Below is a small trained network, with its code and all its weights. Each question gives an input and a target symbol and asks what happens when units are switched off, that is, made to give their printed mean instead of their output.

import numpy as np


def w(rows, s, z=0):
    codes = np.array(rows[::2]) - 128.0
    scale = np.full(codes.shape[1], s)
    scale[-1] = z or s
    return codes * scale


def f(y):
    return y / 2 * (1 + np.tanh(0.7978845608 * (y + 0.044715 * y**3)))


def softmax(a):
    e = np.exp(a - a.max(-1, keepdims=True))
    return e / e.sum(-1, keepdims=True)


def log_softmax(a):
    a = a - a.max(-1, keepdims=True)
    return a - np.log(np.exp(a).sum(-1, keepdims=True))


def net(x, mask):
    ids = ['ΛΠΨεημ'.index(c) for c in x.split()]
    T = len(ids)
    res = E[ids] + P[:T]
    r = res
    for j in range(3):
        rows = slice(2 * j, 2 * j + 2)
        q, k, v = (r @ M[0][rows].T for M in (Q, K, V))
        z = softmax(np.where(np.tri(T) > 0, q @ k.T / 2**0.5, -1e9)) @ v
        o = O[0][rows]
        res = res + np.where(mask[j], z, o[:, -1]) @ o[:, :-1]
    y = f(res @ A[0][:, :-1].T + A[0][:, -1])
    res = res + np.where(mask[3:11], y, B[0][:, -1]) @ B[0][:, :-1]
    return log_softmax(res[-1] @ U[:, :-1].T + U[:, -1])


Q, K, V, O, A, B = {}, {}, {}, {}, {}, {}
E = w([
[211,197,34,124,72],'Λ',
[162,106,240,122,78],'Π',
[61,85,141,236,86],'Ψ',
[75,11,92,99,134],'ε',
[126,169,236,70,100],'η',
[251,108,89,146,215],'μ',
],0.014)
P = w([
[52,132,1,30,80],'0',
[158,126,180,152,93],'1',
[180,135,162,146,106],'2',
[182,144,170,143,116],'3',
[177,134,175,127,108],'4',
[166,125,179,121,109],'5',
[172,135,174,118,104],'6',
[190,153,165,136,104],'7',
[216,166,114,109,81],'8',
[223,159,120,90,72],'9',
],0.0072)
Q[0] = w([
[18,145,89,102,160],'H0',
[56,125,107,177,232],'H0',
[181,222,159,95,160],'H1',
[69,2,133,244,133],'H1',
[50,162,221,102,180],'H2',
[168,157,194,104,31],'H2',
],0.0096)
K[0] = w([
[208,103,163,172,235],'H0',
[208,103,226,174,88],'H0',
[184,53,211,115,199],'H1',
[91,61,2,142,28],'H1',
[161,176,182,210,27],'H2',
[138,222,62,63,8],'H2',
],0.0079)
V[0] = w([
[81,151,129,77,183],'H0',
[94,196,81,200,59],'H0',
[76,57,160,147,132],'H1',
[105,119,56,135,174],'H1',
[78,126,117,176,69],'H2',
[146,129,246,144,83],'H2',
],0.011)
O[0] = w([
[122,239,136,5,151,30],'H0',
[31,175,86,156,63,253],'H0',
[211,2,91,143,21,198],'H1',
[129,41,107,134,85,53],'H1',
[15,104,156,49,94,199],'H2',
[241,251,99,45,18,104],'H2',
],0.0067,0.003)
A[0] = w([
[110,106,187,175,1,252],'N0',
[102,103,179,103,73,173],'N1',
[95,219,130,110,202,155],'N2',
[83,234,135,88,204,220],'N3',
[114,35,126,139,66,81],'N4',
[196,178,57,136,99,197],'N5',
[131,152,70,166,180,231],'N6',
[196,186,191,131,100,77],'N7',
],0.0088,0.0032)
B[0] = w([
[158,165,89,129,143,249],'N0',
[146,128,80,166,173,178],'N1',
[170,111,126,164,75,152],'N2',
[104,66,159,110,7,162],'N3',
[142,125,140,122,109,212],'N4',
[84,169,163,150,117,163],'N5',
[121,62,199,140,187,145],'N6',
[87,117,124,71,193,172],'N7',
],0.011,0.015)
U = w([
[3,118,115,188,149,116],'Λ',
[97,191,37,93,218,251],'Π',
[96,157,33,189,100,146],'Ψ',
[153,26,73,88,126,60],'ε',
[77,139,96,91,106,80],'η',
[126,107,133,159,207,106],'μ',
],0.0065,0.0031)

Each question gives the input, a string of symbols that net reads in full, and the target symbol t.
The units are the heads (2 rows each of Q, K, V and O) and the neurons (one row each of A and B). Each row of codes is followed by its name. A weight is (code - 128) times the scale printed after its matrix; where a second scale follows, it is the last column's (O, A, B and U).
mask holds one flag per unit, heads first, then neurons. A switched-off unit (its flag False) gives its mean, the last column of its rows in O or B, instead of its output. The means were averaged over made-up inputs and are rounded, as every weight is.
A unit's drop is (log p(t) with every unit on - log p(t) with that unit switched off) / (log p(t) with every unit on - log p(t) with every unit switched off).
The circuit of an input: a set's keep is (log p(t) with only the set's units on - log p(t) with every unit switched off) / (log p(t) with every unit on - log p(t) with every unit switched off). Starting from all 11 units, units are removed one at a time, each time the one whose removal leaves the highest keep (on an exact tie, the one counted first), for as long as the keep stays at least 0.8.
circuit, biggest first: the units of the circuit, biggest drop first
unit that matters most: the unit with the biggest drop
top k neurons: the k neurons with the biggest drops, biggest first
heads that matter: for each layer, one digit per head in row order, 1 if its drop is at least 0.15 and else 0, layers parted by /
drop when u is switched off: that unit's drop, to one decimal
input Π Λ Π Ψ η Ψ, target Π: heads that matter	011
input Ψ Λ Ψ ε μ η Ψ Λ, target Λ: unit that matters most	H1
input Π ε Ψ ε η ε η, target η: circuit, biggest first	(H1; N3; H2)
input Λ μ Π, target Λ: heads that matter	111
input η Ψ Π Ψ Λ, target η: heads that matter	110
input Λ Ψ Λ, target Λ: circuit, biggest first	(H2; H0)
input μ η Ψ μ, target μ: heads that matter	001
input η Π η, target η: heads that matter	111
input μ Ψ μ ε Ψ Ψ Ψ Π Λ, target μ: circuit, biggest first	(H2; N6)
input Π Π Λ η Π, target Π: top 2 neurons	(N3; N7)
input μ μ Π, target Π: top 2 neurons	(N7; N3)
input Π Λ Π Λ Π ε Ψ η Π μ, target μ: top 2 neurons	(N6; N0)
input Λ η Ψ μ ε η η, target Λ: drop when H2 is switched off	0.8
input Λ Ψ Ψ Ψ Λ ε Λ ε, target Λ: drop when N0 is switched off	0.3
input η Π η ε η Λ Ψ, target Π: drop when H1 is switched off	0.1
input Λ ε Λ Λ ε, target Λ: drop when H0 is switched off	0.0
input Λ ε Π ε ε Ψ ε Ψ η η, target Λ: top neuron	(N0)
